Each row comes from the steps of one walk. Every step used is in the known rows, and no mark comes twice. Write the walk behind each row, first mark first.
Known rows:
togi poret sigaded filodi: [58,94,93,-181,57,-118,108,27,-83,-6,-493,344,204,-190,17,137,-23,-187,-110,304,24,-132,75,-100,188,230,173,-142,206,-49,-16,187,68,-115,120,26,95,-35,123,48,174,4]
dedab nalu sigaded filodi relus gege togi: [-286,41,55,-245,330,-29,95,69,48,94,-196,306,160,112,21,366,131,-87,-111,170,19,95,50,-227,298,39,-15,-23,317,-77,-103,113,-50,96,-2,-47,226,-166,131,-224,40,-39]
nalu gege togi poret sigaded filodi: [47,72,217,-145,19,-132,-1,80,21,-18,-346,331,184,-141,41,54,-88,-285,-215,180,-136,-146,107,10,261,215,196,-266,212,-107,-17,125,48,66,82,-4,80,-73,98,50,79,-82]
sigaded filodi relus gege poret: [-195,5,-36,11,184,-119,123,-54,224,177,-378,395,165,-164,-81,84,157,-39,-141,0,236,229,50,-196,263,108,-57,39,352,18,7,-66,23,3,-48,-52,131,25,124,-167,-12,-97]
togi poret nalu relus: [132,54,-9,-46,139,131,31,-180,0,-43,-423,130,287,-52,-70,322,183,-351,-217,246,115,10,65,-223,193,327,16,10,358,-110,19,95,-21,-72,-182,-95,232,-144,86,174,14,-73]
sigaded filodi nalu relus: [84,-10,-24,-245,148,-11,262,-6,-30,60,-317,370,113,-64,26,193,199,-219,-9,290,160,-39,-61,-295,121,251,-107,114,315,-4,-126,143,-171,-52,153,-68,275,-305,267,89,143,36]
nalu relus togi poret sigaded filodi: [51,106,41,-135,-48,-58,135,-19,-27,-50,-552,269,283,-25,-7,211,5,-179,-66,379,63,-203,83,-104,132,150,228,-81,193,-66,-143,190,-53,-36,54,20,131,-159,-2,114,143,-42]
gege filodi relus togi poret: [75,218,57,10,18,-17,133,-85,78,158,-607,79,78,-175,56,158,66,36,-261,291,35,-251,39,-25,288,129,-31,-212,159,-107,-202,57,141,12,-105,-75,186,-29,143,76,103,-250]
dedab nalu gege poret sigaded filodi: [-38,-147,39,-237,188,-153,53,48,172,133,-293,368,207,-153,-67,110,2,-98,-240,147,95,9,-90,-40,193,105,0,-159,353,-46,-51,171,-27,-84,136,-45,127,-155,54,-42,102,46]
gege togi poret sigaded: [57,178,112,-92,61,44,9,-141,51,-7,-482,104,277,-124,-88,261,-106,-240,-292,274,-170,-181,95,-73,293,209,168,-382,137,-127,-55,14,98,-33,-45,-18,134,-13,204,190,224,-72]
relus gege togi filodi nalu poret: [-111,-4,-126,-8,233,-12,-30,-56,175,46,-170,183,-38,-40,12,177,50,-66,-244,38,-10,-211,212,-240,246,80,-250,-191,205,-216,-21,-75,-103,189,-53,-28,267,-86,431,-18,104,-70]
nalu relus togi poret sigaded filodi gege: [140,154,-9,-84,77,-137,157,-39,-6,-4,-590,160,221,-144,-15,305,30,-245,-152,351,87,-73,35,-217,85,147,150,-59,129,-89,-121,165,-7,-21,258,22,-19,-208,-30,31,76,-86]
nalu gege togi sigaded filodi: [-43,-71,131,-223,139,-205,-60,194,-110,76,-230,485,53,-23,60,-14,34,-344,-159,201,-93,-99,136,-68,218,98,-4,-196,276,-189,3,197,-12,5,40,92,238,-157,178,-88,-117,100]
relus nalu sigaded filodi dedab: [-49,73,-82,-221,84,-289,152,87,-64,-23,-388,440,144,-73,35,211,298,-61,115,410,100,77,-54,-219,153,266,52,-14,280,-3,-174,239,-12,-298,26,198,285,-224,112,-297,72,13]
togi sigaded poret nalu gege filodi: [182,-138,120,-167,211,-150,-69,201,191,148,-279,319,135,-168,73,73,-62,-349,-324,187,90,-107,16,-11,191,151,-259,-327,387,-143,-106,129,-53,-85,-95,-65,284,-207,297,41,-202,-172]
togi gege filodi dedab sigaded poret nalu relus: [238,16,-62,51,191,6,79,-45,192,173,-402,275,290,-192,-88,233,-11,-453,-180,372,186,-77,-117,-113,227,252,-84,-28,357,-40,6,-24,-180,-263,-171,-157,271,-221,285,-12,-181,-335]
poret sigaded filodi nalu: [103,10,54,-386,135,-88,335,108,-24,60,-285,257,192,-191,-36,202,69,-55,-66,281,63,-195,-172,-193,206,183,-97,-104,203,68,-187,169,-66,-91,194,-11,152,-136,310,16,317,74]
sigaded filodi togi poret nalu relus dedab: [-12,-6,56,-6,64,-108,136,-18,-133,-80,-370,50,337,40,-78,265,60,-100,-163,178,-40,-3,-192,-234,-6,201,99,225,324,-79,-107,136,-63,-101,-253,32,189,-91,193,-38,33,-108]
gege poret nalu relus dedab filodi togi sigaded: [-54,-179,-91,24,55,-98,-39,-18,39,159,-357,140,368,14,-90,247,-107,-81,-211,139,64,-64,-175,-154,-31,85,-125,78,362,-130,-188,67,-217,-177,-308,146,277,-180,264,-2,-111,167]
sigaded poret nalu gege togi filodi dedab relus: [-117,-119,161,122,275,-197,56,10,208,294,-280,206,80,-96,-57,174,-26,-308,-174,131,-27,-23,-18,-268,319,157,-51,-209,503,-54,-56,43,-192,-114,-275,-14,499,19,166,-154,-226,-448]
gege togi sigaded filodi nalu poret: [-3,-78,-77,-131,54,-83,15,7,-97,135,-218,364,25,-55,24,17,50,-123,-223,228,6,-250,156,-111,301,157,-157,-176,261,-110,91,241,25,65,125,86,254,-198,284,18,144,57]
togi poret nalu sigaded: [53,106,-58,-240,79,30,-30,-3,-79,-104,-378,202,250,-108,-92,356,194,-248,-213,148,98,-67,85,-138,260,308,12,-77,322,-77,7,299,68,-159,-154,105,214,-142,55,-16,120,10]
sigaded poret nalu gege: [129,-118,123,-149,287,-161,1,58,89,43,-201,147,151,-239,-106,99,93,-369,-375,10,26,81,11,-140,336,242,-262,-211,388,-47,-10,170,-79,-69,-120,-154,274,-94,165,-89,31,-363]
togi poret sigaded filodi relus nalu gege: [115,-39,252,-80,24,-39,174,-46,71,102,-373,292,132,-367,66,120,68,-49,-291,187,86,20,-83,-189,308,241,1,-302,353,-8,-198,98,111,142,-31,13,26,-68,-132,14,-2,-132]
sigaded poret nalu relus dedab: [-44,-83,-5,-4,206,-148,131,-40,-36,-39,-477,152,272,36,-248,357,-55,-213,-226,195,75,53,-50,-369,104,222,-11,71,383,-20,-120,138,-169,-269,-255,-49,424,-183,243,-19,48,-294]
sigaded filodi togi gege poret nalu: [128,89,-20,-238,97,-98,-13,1,117,21,-132,-58,318,-241,-42,42,258,-199,-301,-60,89,33,-302,32,216,227,-150,111,306,-51,35,64,-7,-112,-131,-77,34,153,146,-90,30,-42]
dedab relus filodi togi gege poret nalu: [67,96,59,-132,185,-126,7,-121,224,84,-218,-54,145,-216,-95,81,185,-91,-340,-124,90,11,-378,-136,147,96,-81,102,346,48,-68,86,37,-149,-194,3,124,214,177,-9,-48,-65]
togi gege poret sigaded filodi dedab nalu: [-9,0,-199,-171,258,-132,166,-59,114,237,-312,259,196,-257,-196,112,132,-17,-161,345,43,-1,-237,-61,195,182,21,-97,292,-1,3,37,42,-207,40,-87,117,-98,99,-218,76,-29]
togi gege filodi dedab: [282,273,-91,-69,172,-218,100,28,160,152,-416,265,38,-277,-7,24,156,-122,-75,353,-62,-45,-137,-73,128,256,-38,-200,123,-138,-110,-149,50,-260,-109,-121,181,-54,456,-122,-82,-178]
relus togi poret sigaded filodi dedab nalu gege: [7,-74,-32,-85,196,-163,163,35,46,137,-287,174,156,-175,-136,92,127,16,-214,357,-145,-156,-91,-19,220,76,13,-274,245,-69,-138,157,68,54,-19,-68,90,-213,-21,-249,109,-194]
togi gege poret sigaded filodi nalu: [127,65,-76,-319,22,-47,234,46,125,99,-255,244,179,-374,-134,56,75,-89,-200,116,133,-201,-233,-79,226,242,-85,-86,241,85,-89,56,-10,-49,165,-37,19,-61,199,30,213,49]
poret nalu gege filodi relus togi sigaded: [143,-59,100,-170,103,-42,133,129,90,253,-340,171,184,-80,-34,160,70,-21,-281,244,86,-215,-78,-46,278,-23,-197,-320,282,-137,-268,113,-2,44,-328,31,239,-131,101,-30,-191,-39]
poret nalu gege filodi togi: [315,48,221,-218,202,-131,3,104,237,75,-118,-58,254,-120,185,103,153,-134,-280,64,-112,31,-310,12,105,91,-283,-183,226,-210,-238,-7,-79,-18,-179,-131,120,-39,458,22,-6,-121]
nalu gege poret sigaded filodi dedab relus: [5,-81,101,119,41,-277,183,-31,248,305,-417,470,213,-209,-145,21,48,-80,-50,174,63,130,-142,-240,207,140,181,-181,457,71,-44,78,-20,-194,-64,64,202,-29,29,-134,-92,-208]

Which walk is each row?
[77,-34,70,162,74,45,48,-54,41,28,-452,66,389,-12,-59,391,-115,-144,-280,266,-24,-243,-263,-150,34,40,6,75,262,-162,-134,25,-46,-204,-274,37,139,-139,393,36,-9,-84] | gege filodi togi poret nalu relus dedab sigaded
[87,56,-95,-219,234,35,82,-233,269,167,-336,143,176,-195,-152,148,-21,-48,-321,145,64,22,-317,-104,25,31,30,-84,217,-20,-163,-34,-78,-42,-54,-36,83,-129,198,159,57,105] | dedab nalu relus filodi togi gege poret sigaded
[124,15,79,-87,284,-42,32,17,334,39,-195,-20,386,8,159,252,83,-282,-186,166,59,154,-175,-146,24,60,-272,-29,318,-131,-228,-96,-226,24,-144,-197,165,-132,460,43,-43,-277] | sigaded poret nalu relus gege filodi togi
[78,183,-249,-289,196,-130,73,83,104,93,-346,178,87,-76,-72,288,229,29,-115,397,-7,-189,-173,-61,119,86,-77,-165,180,-146,-259,162,-11,-211,-65,-12,228,-300,194,-233,51,-68] | relus togi gege filodi dedab nalu sigaded
[105,-178,110,111,191,-213,97,78,219,374,-356,369,162,-185,-40,90,-9,-254,-171,309,75,-1,-109,-233,204,127,-109,-304,549,-6,-94,121,-32,-197,-199,10,354,-131,191,-98,-303,-352] | togi sigaded poret nalu gege filodi dedab relus
[230,3,132,-136,188,52,43,-63,213,171,-283,20,255,-258,80,174,-59,-54,-395,260,-171,-115,-232,9,99,63,-96,-406,220,-188,-206,-2,62,103,-28,-118,-22,-144,265,147,124,-79] | dedab nalu gege filodi togi poret sigaded
[-145,-139,5,-5,159,-81,41,-8,-74,18,-429,197,305,149,-257,352,-165,-315,-272,262,-14,-70,25,-299,136,147,37,-57,395,-86,-96,139,-153,-177,-310,57,462,-230,225,28,-80,-171] | gege togi sigaded poret nalu relus dedab
[82,-71,203,87,7,-178,133,-52,145,79,-361,288,169,-297,18,123,131,-94,-166,275,-7,7,-158,-301,186,211,109,-293,442,10,-197,124,117,-17,-11,76,47,-56,-121,-86,-64,-205] | togi poret sigaded filodi dedab relus nalu gege
[5,27,-118,-243,66,-38,86,-48,164,62,-387,191,283,-73,-122,204,59,-106,-201,263,165,-147,-147,-56,125,76,90,-21,276,-58,-138,133,-109,-76,79,-87,91,-162,-64,42,84,26] | dedab nalu relus togi gege poret sigaded filodi
[-153,68,-61,-182,94,3,164,-29,-154,143,-479,215,79,-107,-18,264,170,60,-203,304,108,-194,45,-90,311,113,11,-28,292,-29,-115,370,100,35,15,39,204,-186,-144,-140,181,-111] | dedab nalu sigaded filodi relus togi poret
[14,54,128,-23,2,-197,97,10,98,8,-327,255,231,-162,13,80,65,-140,-116,370,-152,-71,-46,-32,259,269,174,-312,238,-40,-145,21,92,4,-18,69,101,-112,44,-131,27,-154] | relus nalu gege togi poret sigaded filodi dedab
